Here is a tiny trained network, its code and every weight. The questions are about switching its units off for an input and a class, where a switched-off unit gives its printed mean instead of its output.

import numpy as np


def w(rows, s, z=0):
    codes = np.array(rows[::2]) - 128.0
    scale = np.full(codes.shape[1], s)
    scale[-1] = z or s
    return codes * scale


def f(y):
    return np.maximum(y, 0)


def log_softmax(a):
    a = a - a.max(-1, keepdims=True)
    return a - np.log(np.exp(a).sum(-1, keepdims=True))


def net(x, mask):
    res = np.array(x, float).reshape(1, 4) / 4 @ E
    y = f(res @ A[0][:, :-1].T + A[0][:, -1])
    res = res + np.where(mask, y, B[0][:, -1]) @ B[0][:, :-1]
    return log_softmax(res[-1] @ U[:, :-1].T + U[:, -1])


A, B = {}, {}
E = w([
[213,91,178,141,143],'x0',
[61,113,254,164,173],'x1',
[113,189,112,131,242],'x2',
[153,249,206,124,98],'x3',
],0.0054)
A[0] = w([
[194,156,215,124,118,150],'N0',
[170,70,92,134,57,142],'N1',
[62,8,115,128,88,147],'N2',
[94,140,149,121,152,142],'N3',
[182,160,200,134,110,171],'N4',
[151,85,149,132,157,110],'N5',
[142,146,53,127,181,127],'N6',
[139,184,174,117,107,251],'N7',
[137,98,122,127,182,163],'N8',
[99,160,157,128,129,131],'N9',
[153,156,35,113,170,131],'N10',
[97,200,47,126,45,127],'N11',
[91,134,161,121,165,154],'N12',
[72,143,182,125,171,145],'N13',
[71,186,181,136,135,122],'N14',
[104,161,66,115,110,105],'N15',
[119,149,130,118,103,125],'N16',
[158,106,121,123,100,160],'N17',
[136,105,130,134,147,157],'N18',
[85,136,145,128,162,186],'N19',
[177,81,141,128,130,138],'N20',
[107,149,148,132,130,124],'N21',
],0.015,0.0033)
B[0] = w([
[145,196,42,183,81,232],'N0',
[177,161,137,34,39,248],'N1',
[116,7,3,103,185,255],'N2',
[171,126,158,151,124,167],'N3',
[132,183,62,192,77,227],'N4',
[146,171,101,86,192,162],'N5',
[43,163,197,183,161,209],'N6',
[104,111,46,188,77,234],'N7',
[100,132,115,131,206,181],'N8',
[168,102,131,154,83,170],'N9',
[59,195,231,170,143,230],'N10',
[169,251,46,86,148,239],'N11',
[189,130,157,176,145,182],'N12',
[210,112,177,195,129,203],'N13',
[213,85,148,173,51,204],'N14',
[135,216,111,129,111,188],'N15',
[123,137,97,133,139,152],'N16',
[150,167,141,84,127,186],'N17',
[119,137,117,111,167,157],'N18',
[179,128,176,155,145,185],'N19',
[151,167,117,44,149,183],'N20',
[157,110,136,144,101,156],'N21',
],0.028,0.0067)
U = w([
[171,198,194,97,98,111],'0',
[198,83,156,206,48,95],'1',
[159,45,130,164,208,193],'2',
[108,187,18,131,104,238],'3',
[39,124,253,165,178,2],'4',
[127,37,83,19,139,56],'5',
],0.0056,0.00078)

Each question gives the input, the list of numbers given to net, and the class t.
The units are the neurons (one row each of A and B). Each row of codes is followed by its name. A weight is (code - 128) times the scale printed after its matrix; where a second scale follows, it is the last column's (A, B and U).
mask holds one flag per neuron, in row order. A switched-off neuron (its flag False) gives its mean, the last column of its row in B, instead of its output. The means were averaged over made-up inputs and are rounded, as every weight is.
A unit's drop is (log p(t) with every unit on - log p(t) with that unit switched off) / (log p(t) with every unit on - log p(t) with every unit switched off).
The circuit of an input: a set's keep is (log p(t) with only the set's units on - log p(t) with every unit switched off) / (log p(t) with every unit on - log p(t) with every unit switched off). Starting from the 12 units with the biggest drops (on a tie, the unit counted first), units are removed one at a time, each time the one whose removal leaves the highest keep (on an exact tie, the one counted first), for as long as the keep stays at least 0.8.
circuit, biggest first: the units of the circuit, biggest drop first
k most important neurons: the k neurons with the biggest drops, biggest first
drop of u: that unit's drop, to one decimal
input [1,2,-3,3], class 1: circuit, biggest first => N11
input [8,3,3,-4], class 2: circuit, biggest first => N11, N1, N8
input [5,-4,2,-7], class 4: circuit, biggest first => N10, N6, N11
input [-6,-3,5,1], class 0: circuit, biggest first => N2, N10
input [-7,-4,7,5], class 0: circuit, biggest first => N2, N10
input [-8,-7,6,-2], class 4: 2 most important neurons => N10, N6
input [5,4,0,-4], class 2: 2 most important neurons => N1, N11
input [-8,-6,7,-1], class 4: 2 most important neurons => N10, N6
input [-7,-8,6,0], class 4: 3 most important neurons => N10, N6, N1
input [1,6,6,-4], class 2: 2 most important neurons => N8, N1
input [2,8,4,-7], class 2: drop of N7 => 0.0
input [1,-8,-2,3], class 0: 2 most important neurons => N2, N10
input [-6,7,-1,-5], class 2: drop of N2 => 0.2
input [-2,8,-5,-8], class 5: circuit, biggest first => N2
input [-7,5,-4,0], class 1: drop of N14 => 0.1
input [5,7,-6,-4], class 5: drop of N2 => 0.3
